Here is a tiny trained network, its code and every weight. The questions are about switching its units off for an input and a class, where a switched-off unit gives its printed mean instead of its output.

import numpy as np


def w(rows, s, z=0):
    codes = np.array(rows[::2]) - 128.0
    scale = np.full(codes.shape[1], s)
    scale[-1] = z or s
    return codes * scale


def f(y):
    return y / 2 * (1 + np.tanh(0.7978845608 * (y + 0.044715 * y**3)))


def log_softmax(a):
    a = a - a.max(-1, keepdims=True)
    return a - np.log(np.exp(a).sum(-1, keepdims=True))


def net(x, mask):
    res = np.array(x, float).reshape(1, 4) / 4 @ E
    y = f(res @ A[0][:, :-1].T + A[0][:, -1])
    res = res + np.where(mask, y, B[0][:, -1]) @ B[0][:, :-1]
    return log_softmax(res[-1] @ U[:, :-1].T + U[:, -1])


A, B = {}, {}
E = w([
[119,96,205],'x0',
[73,64,203],'x1',
[36,177,97],'x2',
[107,60,3],'x3',
],0.0075)
A[0] = w([
[174,116,207,193],'N0',
[66,135,109,185],'N1',
[85,95,70,147],'N2',
[139,127,144,130],'N3',
[109,42,99,167],'N4',
[153,96,170,159],'N5',
[165,148,72,207],'N6',
[54,160,144,208],'N7',
[115,147,251,255],'N8',
[212,129,147,130],'N9',
],0.013,0.0058)
B[0] = w([
[29,150,221,202],'N0',
[35,26,94,179],'N1',
[133,39,90,189],'N2',
[122,206,153,131],'N3',
[142,101,2,191],'N4',
[41,109,180,163],'N5',
[105,170,13,198],'N6',
[11,82,114,192],'N7',
[9,147,76,254],'N8',
[128,177,159,160],'N9',
],0.0079,0.0098)
U = w([
[189,56,194,8],'0',
[74,30,65,208],'1',
[197,61,195,12],'2',
[190,254,46,141],'3',
[77,136,186,239],'4',
[88,207,95,61],'5',
[171,65,37,65],'6',
[184,86,166,2],'7',
],0.0085,0.004)

Each question gives the input, the list of numbers given to net, and the class t.
The units are the neurons (one row each of A and B). Each row of codes is followed by its name. A weight is (code - 128) times the scale printed after its matrix; where a second scale follows, it is the last column's (A, B and U).
mask holds one flag per neuron, in row order. A switched-off neuron (its flag False) gives its mean, the last column of its row in B, instead of its output. The means were averaged over made-up inputs and are rounded, as every weight is.
A unit's drop is (log p(t) with every unit on - log p(t) with that unit switched off) / (log p(t) with every unit on - log p(t) with every unit switched off).
The circuit of an input: a set's keep is (log p(t) with only the set's units on - log p(t) with every unit switched off) / (log p(t) with every unit on - log p(t) with every unit switched off). Starting from all 10 units, units are removed one at a time, each time the one whose removal leaves the highest keep (on an exact tie, the one counted first), for as long as the keep stays at least 0.8.
units of the circuit, in order: the units of the circuit, biggest drop first
most important unit: the unit with the biggest drop
k most important neurons: the k neurons with the biggest drops, biggest first
drop of u: that unit's drop, to one decimal
input [-2,-8,5,0], class 3: most important unit : N6
input [-4,-1,-7,-6], class 4: units of the circuit, in order : (N0; N4)
input [3,0,0,-2], class 4: 2 most important neurons : (N4; N6)
input [4,1,-5,4], class 6: units of the circuit, in order : (N7; N8)
input [-6,3,-8,3], class 6: units of the circuit, in order : (N8; N4; N7)
input [4,-7,-8,-2], class 4: 3 most important neurons : (N0; N4; N5)
input [-5,-8,1,3], class 3: units of the circuit, in order : (N6; N7)
input [-7,3,-6,-2], class 4: units of the circuit, in order : (N4; N0; N2)
input [-5,3,1,4], class 6: 2 most important neurons : (N8; N0)
input [-5,0,1,6], class 6: units of the circuit, in order : (N8; N0; N7)
input [-5,0,-6,-4], class 4: 2 most important neurons : (N0; N4)
input [1,-4,-8,-2], class 4: 3 most important neurons : (N0; N4; N5)
input [5,-2,-5,1], class 4: drop of N2 : 0.1
input [-7,0,0,0], class 3: drop of N7 : 0.2
input [-7,5,-4,-2], class 4: drop of N7 : 0.0
input [-4,-6,-5,8], class 6: most important unit : N2
input [-7,-4,2,-7], class 3: drop of N1 : 0.2
